Here is a tiny trained network, its code and every weight. The questions are about switching its units off for an input and a target symbol, where a switched-off unit gives its printed mean instead of its output.

import numpy as np


def w(rows, s, z=0):
    codes = np.array(rows[::2]) - 128.0
    scale = np.full(codes.shape[1], s)
    scale[-1] = z or s
    return codes * scale


def norm(h):
    return h / np.sqrt((h * h).mean(-1, keepdims=True) + 1e-5)


def f(y):
    return y / 2 * (1 + np.tanh(0.7978845608 * (y + 0.044715 * y**3)))


def softmax(a):
    e = np.exp(a - a.max(-1, keepdims=True))
    return e / e.sum(-1, keepdims=True)


def log_softmax(a):
    a = a - a.max(-1, keepdims=True)
    return a - np.log(np.exp(a).sum(-1, keepdims=True))


def net(x, mask):
    ids = ['αβεζηθλμξπσψω'.index(c) for c in x.split()]
    T = len(ids)
    res = E[ids] + P[:T]
    r = norm(res)
    for j in range(2):
        rows = slice(3 * j, 3 * j + 3)
        q, k, v = (r @ M[0][rows].T for M in (Q, K, V))
        z = softmax(np.where(np.tri(T) > 0, q @ k.T / 3**0.5, -1e9)) @ v
        o = O[0][rows]
        res = res + np.where(mask[j], z, o[:, -1]) @ o[:, :-1]
    y = f(norm(res) @ A[0][:, :-1].T + A[0][:, -1])
    res = res + np.where(mask[2:6], y, B[0][:, -1]) @ B[0][:, :-1]
    return log_softmax(norm(res)[-1] @ U[:, :-1].T + U[:, -1])


Q, K, V, O, A, B = {}, {}, {}, {}, {}, {}
E = w([
[131,149,166,101,95,125,219,117,146,167,141,93],'α',
[162,108,163,69,106,147,162,163,70,167,125,70],'β',
[131,241,114,49,192,73,113,153,125,168,186,125],'ε',
[136,226,119,134,176,71,125,131,95,144,202,117],'ζ',
[68,84,78,199,119,186,111,140,174,183,115,139],'η',
[2,171,64,158,25,116,82,190,84,130,108,122],'θ',
[126,146,176,76,140,111,203,60,76,146,92,88],'λ',
[150,133,151,71,84,141,206,179,83,128,155,109],'μ',
[79,210,120,118,130,143,86,114,113,98,139,135],'ξ',
[91,110,84,47,144,179,87,47,167,80,126,143],'π',
[138,126,138,82,144,105,213,135,35,120,110,123],'σ',
[96,237,128,202,137,186,99,94,94,84,78,97],'ψ',
[196,234,125,118,159,175,135,49,128,178,194,214],'ω',
],0.0083)
P = w([
[235,62,101,171,152,132,161,105,190,4,75,48],'0',
[206,164,106,88,151,224,82,214,85,177,113,46],'1',
[196,165,116,100,173,204,90,163,64,181,111,52],'2',
[156,158,120,103,146,180,107,148,85,181,135,57],'3',
[143,160,118,101,127,176,112,146,84,193,134,75],'4',
[136,161,128,102,111,177,116,137,83,185,134,85],'5',
[140,143,119,91,110,176,108,126,64,185,139,98],'6',
[135,141,128,79,89,173,104,120,77,185,140,109],'7',
[131,133,124,84,81,163,106,129,61,175,141,120],'8',
[125,132,135,72,64,157,105,133,66,175,143,134],'9',
[113,115,135,67,58,148,107,121,68,177,165,141],'10',
[116,103,132,63,51,142,103,126,50,161,161,164],'11',
[118,99,138,61,37,138,94,119,56,166,158,166],'12',
[124,111,142,66,28,141,107,105,60,162,159,166],'13',
],0.0042)
Q[0] = w([
[183,54,149,76,128,143,201,148,99,156,110,74],'head 1',
[153,156,80,127,142,67,59,130,199,56,134,214],'head 1',
[129,40,146,18,94,150,209,122,110,38,113,63],'head 1',
[163,31,203,143,84,192,253,169,91,164,27,151],'head 2',
[136,206,89,117,187,95,68,145,118,221,206,237],'head 2',
[132,36,147,249,144,108,142,58,232,118,70,239],'head 2',
],0.0059)
K[0] = w([
[164,120,96,121,169,62,204,181,159,67,104,22],'head 1',
[142,169,197,27,116,164,81,40,128,150,169,155],'head 1',
[157,129,60,103,141,116,127,150,233,7,42,55],'head 1',
[217,89,93,209,152,110,132,173,241,96,43,49],'head 2',
[117,75,139,95,29,161,114,78,75,186,188,253],'head 2',
[133,106,112,177,212,202,129,166,151,240,118,82],'head 2',
],0.006)
V[0] = w([
[55,109,106,72,121,123,68,208,48,193,119,152],'head 1',
[179,98,62,234,65,136,198,225,74,43,163,164],'head 1',
[108,85,22,43,101,215,72,17,105,70,138,111],'head 1',
[35,105,83,195,124,119,154,62,53,150,105,171],'head 2',
[50,134,158,55,174,77,158,139,72,20,41,105],'head 2',
[158,3,132,148,99,135,149,196,138,120,48,110],'head 2',
],0.0052)
O[0] = w([
[145,73,167,152,79,128,192,125,105,76,119,101,121],'head 1',
[121,142,182,165,196,89,92,189,145,75,105,197,251],'head 1',
[101,187,145,168,41,182,116,92,89,134,56,162,251],'head 1',
[216,146,147,148,93,157,117,154,154,254,146,147,88],'head 2',
[159,71,53,193,147,183,178,155,163,140,138,100,91],'head 2',
[122,87,124,142,90,114,140,68,95,133,213,130,166],'head 2',
],0.0077,0.0028)
A[0] = w([
[24,106,75,239,122,248,3,147,210,68,4,114,72],'neuron 1',
[116,110,183,57,185,48,203,200,129,91,47,136,81],'neuron 2',
[233,210,230,8,108,46,150,120,126,82,92,89,2],'neuron 3',
[132,180,35,85,110,36,150,170,70,160,102,82,248],'neuron 4',
],0.0053,0.0019)
B[0] = w([
[163,27,14,146,70,39,49,116,194,72,134,253,254],'neuron 1',
[139,119,133,182,58,172,118,154,172,176,33,59,191],'neuron 2',
[144,94,60,11,143,5,136,184,45,127,195,158,218],'neuron 3',
[167,93,223,160,96,169,98,31,224,119,187,139,227],'neuron 4',
],0.0068,0.0035)
U = w([
[106,54,16,134,130,61,33,119,166,110,133,220,42],'α',
[64,175,154,180,15,202,89,85,83,143,41,135,176],'β',
[101,76,151,67,119,211,172,93,187,86,57,51,79],'ε',
[58,152,207,176,206,72,101,190,142,40,93,122,253],'ζ',
[158,66,130,53,73,61,178,184,70,125,52,37,62],'η',
[184,68,50,161,211,89,219,157,91,218,176,158,221],'θ',
[154,202,182,147,188,221,67,120,192,177,136,180,47],'λ',
[86,62,137,98,111,84,184,30,71,36,205,58,22],'μ',
[151,128,203,105,165,150,75,198,202,178,41,107,122],'ξ',
[77,141,147,116,197,133,61,45,195,146,224,130,53],'π',
[192,123,93,175,130,184,175,34,161,197,188,73,100],'σ',
[209,118,222,166,127,145,211,195,110,143,76,145,145],'ψ',
[99,253,111,71,191,54,94,161,34,176,129,239,58],'ω',
],0.007,0.0029)

Each question gives the input, a string of symbols that net reads in full, and the target symbol t.
The units are the heads (3 rows each of Q, K, V and O) and the neurons (one row each of A and B). Each row of codes is followed by its name. A weight is (code - 128) times the scale printed after its matrix; where a second scale follows, it is the last column's (O, A, B and U).
mask holds one flag per unit, heads first, then neurons. A switched-off unit (its flag False) gives its mean, the last column of its rows in O or B, instead of its output. The means were averaged over made-up inputs and are rounded, as every weight is.
A unit's drop is (log p(t) with every unit on - log p(t) with that unit switched off) / (log p(t) with every unit on - log p(t) with every unit switched off).
The circuit of an input: a set's keep is (log p(t) with only the set's units on - log p(t) with every unit switched off) / (log p(t) with every unit on - log p(t) with every unit switched off). Starting from all 6 units, units are removed one at a time, each time the one whose removal leaves the highest keep (on an exact tie, the one counted first), for as long as the keep stays at least 0.8.
circuit, biggest first: the units of the circuit, biggest drop first
unit that matters most: the unit with the biggest drop
k most important neurons: the k neurons with the biggest drops, biggest first
heads that matter: for each layer, one digit per head in row order, 1 if its drop is at least 0.15 and else 0, layers parted by /
drop of u: that unit's drop, to one decimal
input β ω ζ η μ μ ε ζ μ μ ξ μ, target μ: circuit, biggest first -> [head 2]
input μ θ μ ψ μ μ θ σ, target ζ: heads that matter -> 11
input μ α ζ π λ ω η σ α, target ζ: circuit, biggest first -> [head 1; head 2; neuron 1]
input η μ σ σ η η π η η σ θ π β λ, target ω: heads that matter -> 10
input η η σ η β μ ε, target μ: heads that matter -> 10
input β β σ π μ μ ω ω, target ω: heads that matter -> 01
input π σ ω η β ψ η σ μ, target β: heads that matter -> 10
input θ π α ω η β μ α, target ψ: circuit, biggest first -> [head 1; head 2]
input ε μ β, target ε: circuit, biggest first -> [head 2; head 1; neuron 4]
input ξ μ η μ ψ η σ η β, target α: heads that matter -> 11
input ξ ω μ ε η η ω ε σ π π θ λ σ, target α: circuit, biggest first -> [head 1; head 2; neuron 1]
input λ β η λ λ ξ μ, target σ: heads that matter -> 11
input μ λ θ α σ η β η ω β, target ζ: heads that matter -> 11
input α σ η η η ζ α β η η θ ω β, target π: unit that matters most -> head 1
input ζ λ π μ, target ξ: 2 most important neurons -> [neuron 2; neuron 4]
input β η η η η ω η η α σ π λ, target μ: heads that matter -> 01
input ξ π α μ β ε η σ, target α: circuit, biggest first -> [head 2; head 1; neuron 1]
input η α ω θ μ ζ, target μ: 2 most important neurons -> [neuron 4; neuron 3]
input α η η λ π λ, target π: circuit, biggest first -> [head 1; neuron 4]
input μ η θ θ α, target ζ: unit that matters most -> head 1
input ω μ θ μ η η σ η α σ μ α, target η: 2 most important neurons -> [neuron 3; neuron 2]
input β η ζ, target η: 2 most important neurons -> [neuron 3; neuron 2]
input σ σ β σ α η μ λ η μ, target θ: drop of head 2 -> 1.2
input ε α μ μ σ, target ε: drop of head 2 -> 0.6
input η ψ ψ μ μ η ω β ζ μ, target ω: drop of head 1 -> 0.4
